Below are the code and all the weights of a small trained network. Each question names an input and a target symbol and asks about switching units off, where a switched-off unit gives its printed mean instead of its output.

import numpy as np


def w(rows, s, z=0):
    codes = np.array(rows[::2]) - 128.0
    scale = np.full(codes.shape[1], s)
    scale[-1] = z or s
    return codes * scale


def f(y):
    return np.maximum(y, 0)


def softmax(a):
    e = np.exp(a - a.max(-1, keepdims=True))
    return e / e.sum(-1, keepdims=True)


def log_softmax(a):
    a = a - a.max(-1, keepdims=True)
    return a - np.log(np.exp(a).sum(-1, keepdims=True))


def net(x, mask):
    ids = ['ΓΔΛΞΣΩαβζφψ'.index(c) for c in x.split()]
    T = len(ids)
    res = E[ids] + P[:T]
    r = res
    for j in range(3):
        rows = slice(2 * j, 2 * j + 2)
        q, k, v = (r @ M[0][rows].T for M in (Q, K, V))
        z = softmax(np.where(np.tri(T) > 0, q @ k.T / 2**0.5, -1e9)) @ v
        o = O[0][rows]
        res = res + np.where(mask[j], z, o[:, -1]) @ o[:, :-1]
    y = f(res @ A[0][:, :-1].T + A[0][:, -1])
    res = res + np.where(mask[3:11], y, B[0][:, -1]) @ B[0][:, :-1]
    return log_softmax(res[-1] @ U[:, :-1].T + U[:, -1])


Q, K, V, O, A, B = {}, {}, {}, {}, {}, {}
E = w([
[64,132,41,122,130],'Γ',
[50,143,111,149,183],'Δ',
[112,143,94,154,126],'Λ',
[62,70,58,164,156],'Ξ',
[119,189,90,95,139],'Σ',
[166,161,43,89,46],'Ω',
[164,254,87,38,65],'α',
[167,99,167,215,153],'β',
[222,188,152,142,26],'ζ',
[150,211,248,166,176],'φ',
[223,16,102,184,79],'ψ',
],0.0094)
P = w([
[97,154,94,167,115],'0',
[131,123,138,129,118],'1',
[69,110,159,130,77],'2',
[203,139,103,123,178],'3',
[114,187,46,195,136],'4',
[162,100,162,93,129],'5',
[60,70,212,88,57],'6',
[229,121,117,97,194],'7',
[101,223,19,237,130],'8',
[195,81,186,73,136],'9',
[44,88,135,27,120],'10',
[249,103,154,85,183],'11',
],0.019)
Q[0] = w([
[185,103,149,77,142],'h0',
[20,88,163,92,80],'h0',
[162,185,85,185,178],'h1',
[97,144,95,106,114],'h1',
[251,133,92,120,203],'h2',
[115,175,91,191,128],'h2',
],0.018)
K[0] = w([
[210,110,136,98,172],'h0',
[103,188,45,183,145],'h0',
[119,58,177,8,134],'h1',
[117,136,140,159,91],'h1',
[191,59,220,47,129],'h2',
[64,116,164,141,51],'h2',
],0.017)
V[0] = w([
[240,233,109,126,25],'h0',
[161,142,107,29,2],'h0',
[101,62,23,84,112],'h1',
[213,83,147,191,64],'h1',
[193,58,183,247,114],'h2',
[109,217,222,107,157],'h2',
],0.013)
O[0] = w([
[146,67,144,221,135,254],'h0',
[153,37,104,154,181,147],'h0',
[45,111,60,106,149,155],'h1',
[160,58,85,140,71,102],'h1',
[173,140,88,119,4,164],'h2',
[166,191,240,177,127,117],'h2',
],0.018,0.0077)
A[0] = w([
[168,47,172,172,157,2],'n0',
[153,89,111,165,89,24],'n1',
[110,182,51,135,164,230],'n2',
[254,153,86,113,183,154],'n3',
[124,221,151,11,60,60],'n4',
[49,93,66,124,234,24],'n5',
[82,106,37,32,102,51],'n6',
[95,142,177,93,200,101],'n7',
],0.0093)
B[0] = w([
[133,252,44,91,38,234],'n0',
[87,140,250,148,253,197],'n1',
[34,81,217,128,81,209],'n2',
[27,119,170,151,97,202],'n3',
[124,124,6,147,182,211],'n4',
[169,105,110,9,142,250],'n5',
[225,143,194,103,139,230],'n6',
[203,173,126,206,160,186],'n7',
],0.007,0.02)
U = w([
[129,155,183,69,145,2],'Γ',
[71,203,99,121,131,43],'Δ',
[2,129,154,116,57,181],'Λ',
[131,190,111,56,94,53],'Ξ',
[96,113,177,160,205,134],'Σ',
[102,102,71,126,136,152],'Ω',
[201,173,81,125,181,54],'α',
[116,173,59,110,47,163],'β',
[89,114,85,209,108,183],'ζ',
[159,210,160,105,99,161],'φ',
[167,105,139,108,91,189],'ψ',
],0.0065,0.0049)

Each question gives the input, a string of symbols that net reads in full, and the target symbol t.
The units are the heads (2 rows each of Q, K, V and O) and the neurons (one row each of A and B). Each row of codes is followed by its name. A weight is (code - 128) times the scale printed after its matrix; where a second scale follows, it is the last column's (O, A, B and U).
mask holds one flag per unit, heads first, then neurons. A switched-off unit (its flag False) gives its mean, the last column of its rows in O or B, instead of its output. The means were averaged over made-up inputs and are rounded, as every weight is.
A unit's drop is (log p(t) with every unit on - log p(t) with that unit switched off) / (log p(t) with every unit on - log p(t) with every unit switched off).
The circuit of an input: a set's keep is (log p(t) with only the set's units on - log p(t) with every unit switched off) / (log p(t) with every unit on - log p(t) with every unit switched off). Starting from all 11 units, units are removed one at a time, each time the one whose removal leaves the highest keep (on an exact tie, the one counted first), for as long as the keep stays at least 0.8.
circuit, biggest first: the units of the circuit, biggest drop first
most important unit: the unit with the biggest drop
top k neurons: the k neurons with the biggest drops, biggest first
which heads matter: for each layer, one digit per head in row order, 1 if its drop is at least 0.15 and else 0, layers parted by /
input ζ Γ β Γ, target β: circuit, biggest first -> [h0, h2, n4]
input Δ Σ ζ β ζ Γ φ, target ζ: most important unit -> h0
input α Σ ζ Σ α Σ Δ Σ Ξ Ξ α, target Ξ: which heads matter -> 111
input Γ ψ Γ, target Γ: which heads matter -> 111
input Σ Σ β Δ ψ β Σ α, target β: circuit, biggest first -> [h2, h0, n4]
input Ξ φ Σ Ξ, target φ: which heads matter -> 001
input Λ φ φ α Γ Γ α Σ Ξ φ ζ, target Ξ: circuit, biggest first -> [n6, h2, h0]
input Σ ζ α Σ Ω ψ β α Γ β, target β: which heads matter -> 111
input Σ Λ β Ω ψ β Ξ Δ φ Λ, target φ: which heads matter -> 010
input φ φ α Γ Γ β φ φ ψ, target φ: which heads matter -> 011
input Ω Λ ζ Ω β α Σ Γ, target α: circuit, biggest first -> [n0, h2, h0]
input Σ φ Γ Γ ζ Δ Σ ψ α Ω β, target α: which heads matter -> 101
input Γ Δ Δ Δ Ξ α Λ α Ω α α Σ, target α: circuit, biggest first -> [h0, n0, n2]
input Ξ Σ φ φ φ, target φ: which heads matter -> 011
input ζ φ Γ Λ Δ Σ, target Σ: which heads matter -> 011
input Σ α Ω Δ φ Δ, target φ: circuit, biggest first -> [h1]
input Δ ψ β ζ Σ ψ Δ Δ Λ φ Σ Ω, target φ: which heads matter -> 001
input Σ Γ Λ β Σ Λ Ξ α Σ, target Ξ: top 2 neurons -> [n6, n2]
input Δ Σ Σ Δ Δ Δ, target Δ: top 2 neurons -> [n4, n6]
input Ξ Ξ Σ Λ Δ Λ Ω, target Δ: circuit, biggest first -> [h0, n4, h1]
input Ω φ Σ Δ β β Ξ α β, target Ξ: circuit, biggest first -> [h0]
input Δ ζ Γ Λ Ω φ α ζ β φ Σ, target β: which heads matter -> 101
input Δ ζ Γ φ Σ ψ Δ ψ Γ Δ, target ψ: which heads matter -> 001
input Ω ψ Σ ζ Ω, target Σ: which heads matter -> 001
input Σ Δ Λ β ψ Γ Ξ Δ Γ ζ ζ, target Γ: which heads matter -> 011
input ζ Σ Ω Ω α Ω Γ φ Δ, target Γ: top 2 neurons -> [n5, n2]
input ζ Σ Σ Δ, target Σ: circuit, biggest first -> [h2]
input ψ Σ Σ β Λ α, target β: circuit, biggest first -> [h2, n6]
